Below are the code and all the weights of a small trained network. Each question names an input and a target symbol and asks about switching units off, where a switched-off unit gives its printed mean instead of its output.

import numpy as np


def w(rows, s, z=0):
    codes = np.array(rows[::2]) - 128.0
    scale = np.full(codes.shape[1], s)
    scale[-1] = z or s
    return codes * scale


def norm(h):
    return h / np.sqrt((h * h).mean(-1, keepdims=True) + 1e-5)


def f(y):
    return np.maximum(y, 0)


def softmax(a):
    e = np.exp(a - a.max(-1, keepdims=True))
    return e / e.sum(-1, keepdims=True)


def log_softmax(a):
    a = a - a.max(-1, keepdims=True)
    return a - np.log(np.exp(a).sum(-1, keepdims=True))


def net(x, mask):
    ids = ['βγδζθμσφω'.index(c) for c in x.split()]
    T = len(ids)
    res = E[ids] + P[:T]
    u = 0
    for l in range(2):
        r = norm(res)
        for j in range(2):
            rows = slice(2 * j, 2 * j + 2)
            q, k, v = (r @ M[l][rows].T for M in (Q, K, V))
            z = softmax(np.where(np.tri(T) > 0, q @ k.T / 2**0.5, -1e9)) @ v
            o = O[l][rows]
            res = res + np.where(mask[u + j], z, o[:, -1]) @ o[:, :-1]
        u += 2
        y = f(norm(res) @ A[l][:, :-1].T + A[l][:, -1])
        res = res + np.where(mask[u : u + 8], y, B[l][:, -1]) @ B[l][:, :-1]
        u += 8
    return log_softmax(norm(res)[-1] @ U[:, :-1].T + U[:, -1])


Q, K, V, O, A, B = {}, {}, {}, {}, {}, {}
E = w([
[116,161,1,140,30,122,130],'β',
[131,171,79,88,136,108,135],'γ',
[108,114,118,114,126,101,123],'δ',
[89,155,104,74,135,133,133],'ζ',
[150,189,115,66,99,105,138],'θ',
[122,75,106,113,85,41,170],'μ',
[73,151,184,39,82,102,141],'σ',
[89,187,109,86,105,25,47],'φ',
[139,177,143,123,140,135,138],'ω',
],0.0054)
P = w([
[182,2,187,236,105,193,105],'0',
[88,167,40,63,150,119,185],'1',
[112,139,70,73,142,106,175],'2',
[110,156,89,135,151,102,194],'3',
[129,147,143,124,171,88,187],'4',
[133,143,153,103,200,99,199],'5',
[150,111,155,87,213,106,222],'6',
],0.0021)
Q[0] = w([
[170,34,176,210,152,254,29],'L0H1',
[125,212,54,53,150,65,241],'L0H1',
[148,99,160,80,168,116,89],'L0H2',
[122,101,166,203,140,180,79],'L0H2',
],0.0089)
K[0] = w([
[146,110,192,36,248,64,147],'L0H1',
[104,111,85,202,1,184,88],'L0H1',
[188,84,121,178,89,197,109],'L0H2',
[60,97,8,122,60,117,92],'L0H2',
],0.0067)
V[0] = w([
[101,105,51,143,175,161,132],'L0H1',
[254,181,110,128,138,147,156],'L0H1',
[126,134,175,143,133,221,161],'L0H2',
[93,118,140,80,32,155,101],'L0H2',
],0.0067)
O[0] = w([
[172,123,141,156,254,91,133,76],'L0H1',
[239,83,136,62,116,124,63,244],'L0H1',
[140,170,163,212,101,150,121,18],'L0H2',
[181,101,180,90,117,212,106,251],'L0H2',
],0.0061,0.0017)
A[0] = w([
[87,154,228,113,97,195,192,163],'L0N1',
[124,1,55,164,68,95,158,110],'L0N2',
[238,99,76,202,60,183,49,113],'L0N3',
[164,182,93,200,141,163,124,53],'L0N4',
[83,171,150,225,84,86,142,56],'L0N5',
[174,134,158,208,101,101,97,3],'L0N6',
[137,77,38,89,147,81,98,81],'L0N7',
[120,183,140,191,115,86,136,26],'L0N8',
],0.0046,0.0028)
B[0] = w([
[144,107,40,163,153,37,93,239],'L0N1',
[184,247,205,134,147,142,142,214],'L0N2',
[91,209,246,70,65,90,78,242],'L0N3',
[159,209,52,61,193,159,158,140],'L0N4',
[160,2,170,15,144,149,50,163],'L0N5',
[175,160,178,61,201,214,199,139],'L0N6',
[199,112,72,145,152,211,171,251],'L0N7',
[143,27,131,59,148,209,145,146],'L0N8',
],0.0038,0.0025)
Q[1] = w([
[254,168,131,210,123,165,79],'L1H1',
[110,230,98,85,132,120,179],'L1H1',
[233,53,153,73,141,243,138],'L1H2',
[22,149,161,136,9,152,85],'L1H2',
],0.0077)
K[1] = w([
[58,141,87,117,97,68,179],'L1H1',
[132,95,167,107,105,160,150],'L1H1',
[80,130,120,62,102,11,135],'L1H2',
[87,116,114,153,96,206,136],'L1H2',
],0.012)
V[1] = w([
[92,27,160,139,110,160,102],'L1H1',
[76,164,83,53,157,157,86],'L1H1',
[151,192,45,144,167,165,30],'L1H2',
[45,81,124,128,149,59,1],'L1H2',
],0.0058)
O[1] = w([
[118,86,77,130,25,105,88,61],'L1H1',
[45,151,138,129,164,213,46,192],'L1H1',
[111,150,75,160,145,108,2,4],'L1H2',
[114,120,167,50,122,21,57,14],'L1H2',
],0.0068,0.0018)
A[1] = w([
[96,129,103,201,21,151,159,65],'L1N1',
[134,205,234,216,93,105,120,2],'L1N2',
[114,132,195,114,190,116,148,127],'L1N3',
[121,158,100,180,166,158,132,152],'L1N4',
[112,128,122,117,80,131,70,108],'L1N5',
[146,111,123,109,151,81,63,78],'L1N6',
[80,135,89,101,96,154,141,107],'L1N7',
[89,164,119,254,137,85,137,119],'L1N8',
],0.0096,0.0044)
B[1] = w([
[157,85,79,182,164,122,88,198],'L1N1',
[108,84,253,185,158,126,139,178],'L1N2',
[144,140,106,142,77,156,110,253],'L1N3',
[88,131,119,118,101,104,138,230],'L1N4',
[152,119,127,139,111,164,157,229],'L1N5',
[134,161,118,140,187,115,148,196],'L1N6',
[124,105,149,137,165,135,107,208],'L1N7',
[156,203,126,178,91,124,106,157],'L1N8',
],0.013,0.0035)
U = w([
[134,130,233,175,159,129,123,200],'β',
[97,98,102,76,97,27,136,247],'γ',
[140,42,57,191,135,139,75,151],'δ',
[17,110,136,96,153,167,93,179],'ζ',
[97,172,78,99,137,184,142,4],'θ',
[156,104,102,135,143,139,255,85],'μ',
[210,120,125,69,45,169,81,91],'σ',
[204,144,125,99,227,85,88,138],'φ',
[119,198,109,199,62,81,100,125],'ω',
],0.0082,0.0023)

Each question gives the input, a string of symbols that net reads in full, and the target symbol t.
The units are the heads (2 rows each of Q, K, V and O) and the neurons (one row each of A and B). Each row of codes is followed by its name. A weight is (code - 128) times the scale printed after its matrix; where a second scale follows, it is the last column's (O, A, B and U).
mask holds one flag per unit, layer by layer, with each layer's heads first. A switched-off unit (its flag False) gives its mean, the last column of its rows in O or B, instead of its output. The means were averaged over made-up inputs and are rounded, as every weight is.
A unit's drop is (log p(t) with every unit on - log p(t) with that unit switched off) / (log p(t) with every unit on - log p(t) with every unit switched off).
The circuit of an input: a set's keep is (log p(t) with only the set's units on - log p(t) with every unit switched off) / (log p(t) with every unit on - log p(t) with every unit switched off). Starting from the 12 units with the biggest drops (on a tie, the unit counted first), units are removed one at a time, each time the one whose removal leaves the highest keep (on an exact tie, the one counted first), for as long as the keep stays at least 0.8.
units of the circuit, in order: the units of the circuit, biggest drop first
top k neurons: the k neurons with the biggest drops, biggest first
top k neurons in layer l: the k neurons of layer l with the biggest drops, biggest first
heads that matter: for each layer, one digit per head in row order, 1 if its drop is at least 0.15 and else 0, layers parted by /
input θ σ ω, target σ: units of the circuit, in order	L0H1
input ζ ζ σ μ, target ω: heads that matter	10 / 00
input θ σ γ φ ω δ β, target ω: units of the circuit, in order	L0H2, L1N8
input φ σ θ θ β θ, target θ: heads that matter	10 / 11
input β β β φ δ, target φ: units of the circuit, in order	L1H2, L1N6
input γ ω γ ω β φ σ, target φ: units of the circuit, in order	L0H1, L1H2
input δ σ γ φ ω, target γ: top 2 neurons in layer 0	L0N5, L0N7
input β ζ ω φ θ, target ω: heads that matter	11 / 11
input γ μ μ ω φ, target φ: heads that matter	10 / 00
input δ ζ ζ φ θ β, target φ: units of the circuit, in order	L1H2, L0H1, L0N7
input β ζ σ σ μ, target σ: top 3 neurons	L1N3, L0N1, L0N7
input δ μ σ, target γ: heads that matter	10 / 01
input φ θ μ δ, target ζ: units of the circuit, in order	L0H2, L1H1
input γ β γ ω δ, target ω: units of the circuit, in order	L0H2, L1N8
input θ β θ δ, target θ: top neuron in layer 1	L1N4
input ω θ ω, target β: heads that matter	11 / 00
input σ β μ σ μ σ, target σ: heads that matter	11 / 00
input φ θ σ ω φ ω, target ζ: heads that matter	00 / 00
input φ θ θ μ φ θ φ, target ζ: heads that matter	10 / 00
input β μ ω ζ ω σ θ, target ω: units of the circuit, in order	L0H2, L1H2
input ζ θ μ γ, target ω: units of the circuit, in order	L0H1, L1N8
